Below is a small trained network, with its code and all its weights. Each question gives an input and a class and asks what happens when units are switched off, that is, made to give their printed mean instead of their output.

import numpy as np


def w(rows, s, z=0):
    codes = np.array(rows[::2]) - 128.0
    scale = np.full(codes.shape[1], s)
    scale[-1] = z or s
    return codes * scale


def norm(h):
    return h / np.sqrt((h * h).mean(-1, keepdims=True) + 1e-5)


def f(y):
    return np.maximum(y, 0)


def log_softmax(a):
    a = a - a.max(-1, keepdims=True)
    return a - np.log(np.exp(a).sum(-1, keepdims=True))


def net(x, mask):
    res = np.array(x, float).reshape(1, 7) / 4 @ E
    u = 0
    for l in range(2):
        y = f(norm(res) @ A[l][:, :-1].T + A[l][:, -1])
        res = res + np.where(mask[u : u + 12], y, B[l][:, -1]) @ B[l][:, :-1]
        u += 12
    return log_softmax(norm(res)[-1] @ U[:, :-1].T + U[:, -1])


A, B = {}, {}
E = w([
[129,128,140,126,124,136],'x0',
[212,32,125,35,208,158],'x1',
[128,127,130,128,126,128],'x2',
[126,128,136,127,125,133],'x3',
[125,128,134,126,127,133],'x4',
[112,220,213,127,252,90],'x5',
[156,230,93,16,78,167],'x6',
],0.011)
A[0] = w([
[150,72,123,56,120,161,50],'0.n0',
[98,146,89,140,196,102,144],'0.n1',
[168,100,143,62,186,155,2],'0.n2',
[156,87,80,2,211,129,94],'0.n3',
[178,199,111,141,130,98,156],'0.n4',
[174,141,53,124,23,188,33],'0.n5',
[114,197,88,23,100,142,191],'0.n6',
[111,147,78,33,85,149,95],'0.n7',
[130,27,118,97,132,96,97],'0.n8',
[161,48,144,55,107,166,34],'0.n9',
[156,111,94,191,24,152,160],'0.n10',
[71,119,136,167,139,77,51],'0.n11',
],0.0094,0.005)
B[0] = w([
[222,79,79,161,122,176,180],'0.n0',
[110,132,253,134,79,156,178],'0.n1',
[172,93,245,204,80,136,174],'0.n2',
[209,85,162,166,162,85,237],'0.n3',
[2,156,158,78,133,160,184],'0.n4',
[230,123,137,179,20,181,221],'0.n5',
[143,231,60,116,98,178,253],'0.n6',
[202,123,104,220,125,114,205],'0.n7',
[48,162,93,32,113,142,195],'0.n8',
[96,133,42,122,179,125,189],'0.n9',
[105,149,149,114,35,98,245],'0.n10',
[222,132,197,149,117,106,165],'0.n11',
],0.0068,0.0069)
A[1] = w([
[92,127,111,106,138,144,37],'1.n0',
[84,97,205,113,142,100,101],'1.n1',
[167,90,84,101,99,141,137],'1.n2',
[116,96,93,174,12,123,94],'1.n3',
[100,173,177,136,113,63,212],'1.n4',
[132,174,115,115,170,149,146],'1.n5',
[100,62,122,148,55,114,2],'1.n6',
[191,20,94,108,74,159,129],'1.n7',
[184,107,130,92,218,172,119],'1.n8',
[186,149,146,71,245,122,74],'1.n9',
[112,17,144,104,195,110,114],'1.n10',
[128,6,61,89,104,120,44],'1.n11',
],0.013,0.0044)
B[1] = w([
[132,139,140,138,102,96,128],'1.n0',
[154,84,130,150,151,101,183],'1.n1',
[170,135,129,168,169,147,201],'1.n2',
[142,57,224,63,97,51,252],'1.n3',
[168,98,51,162,197,184,222],'1.n4',
[37,132,112,113,100,119,161],'1.n5',
[103,122,161,67,158,83,178],'1.n6',
[71,168,84,159,234,165,254],'1.n7',
[175,63,148,95,22,78,201],'1.n8',
[130,140,146,133,6,110,199],'1.n9',
[11,160,132,87,136,113,204],'1.n10',
[72,218,102,115,171,178,199],'1.n11',
],0.012,0.0096)
U = w([
[80,45,193,107,131,67,136],'0',
[49,186,101,103,174,174,253],'1',
[177,145,146,104,30,137,144],'2',
[204,115,49,105,161,205,20],'3',
[121,131,167,253,201,141,55],'4',
],0.02,0.006)

Each question gives the input, the list of numbers given to net, and the class t.
The units are the neurons (one row each of A and B). Each row of codes is followed by its name. A weight is (code - 128) times the scale printed after its matrix; where a second scale follows, it is the last column's (A, B and U).
mask holds one flag per neuron, layer by layer. A switched-off neuron (its flag False) gives its mean, the last column of its row in B, instead of its output. The means were averaged over made-up inputs and are rounded, as every weight is.
A unit's drop is (log p(t) with every unit on - log p(t) with that unit switched off) / (log p(t) with every unit on - log p(t) with every unit switched off).
The circuit of an input: a set's keep is (log p(t) with only the set's units on - log p(t) with every unit switched off) / (log p(t) with every unit on - log p(t) with every unit switched off). Starting from the 12 units with the biggest drops (on a tie, the unit counted first), units are removed one at a time, each time the one whose removal leaves the highest keep (on an exact tie, the one counted first), for as long as the keep stays at least 0.8.
units of the circuit, in order: the units of the circuit, biggest drop first
top k neurons: the k neurons with the biggest drops, biggest first
k most important neurons of layer l: the k neurons of layer l with the biggest drops, biggest first
drop when u is switched off: that unit's drop, to one decimal
input [5,2,0,7,-3,7,-3], class 0: units of the circuit, in order => 1.n7
input [-4,8,5,-3,0,-8,-1], class 1: units of the circuit, in order => 1.n7, 1.n11
input [7,1,-8,-5,-4,-8,8], class 3: 2 most important neurons of layer 1 => 1.n7, 1.n9
input [-7,1,-7,-5,-2,-1,8], class 3: units of the circuit, in order => 1.n9, 0.n7
input [6,2,3,-3,6,4,-8], class 0: 2 most important neurons of layer 1 => 1.n7, 1.n10
input [-5,2,-6,3,4,-6,-8], class 1: top 2 neurons => 1.n11, 1.n7
input [-5,7,1,-5,6,0,-7], class 1: top 3 neurons => 1.n10, 1.n11, 1.n3
input [0,6,0,-6,1,-1,0], class 1: 3 most important neurons of layer 1 => 1.n10, 1.n7, 1.n11
input [2,2,-5,-5,-1,6,0], class 0: 2 most important neurons of layer 0 => 0.n6, 0.n5
input [-7,5,0,2,-4,6,2], class 2: top 2 neurons => 1.n9, 1.n3
input [4,3,1,1,1,-6,3], class 3: top 2 neurons => 0.n5, 1.n7
input [-8,-7,3,-4,1,-1,-5], class 0: top 2 neurons => 1.n3, 1.n7
input [3,1,-5,0,-7,4,0], class 0: 2 most important neurons of layer 0 => 0.n10, 0.n6
input [4,-3,4,-1,5,-7,0], class 0: units of the circuit, in order => 1.n3
input [-6,-7,4,0,-8,-8,0], class 0: top 2 neurons => 1.n3, 1.n6
input [-4,2,0,7,-5,0,3], class 3: 2 most important neurons of layer 1 => 1.n3, 1.n7
input [8,1,7,-7,-4,-5,-8], class 1: drop when 1.n7 is switched off => 0.2
input [-6,-6,-3,-2,-5,-8,-2], class 0: 2 most important neurons of layer 1 => 1.n3, 1.n6
input [-1,8,-1,-1,-4,5,3], class 2: drop when 1.n9 is switched off => 0.2
input [3,3,-2,-7,4,-8,3], class 3: drop when 1.n7 is switched off => 0.3
input [-7,8,-4,-6,-4,7,8], class 2: drop when 0.n3 is switched off => 0.0
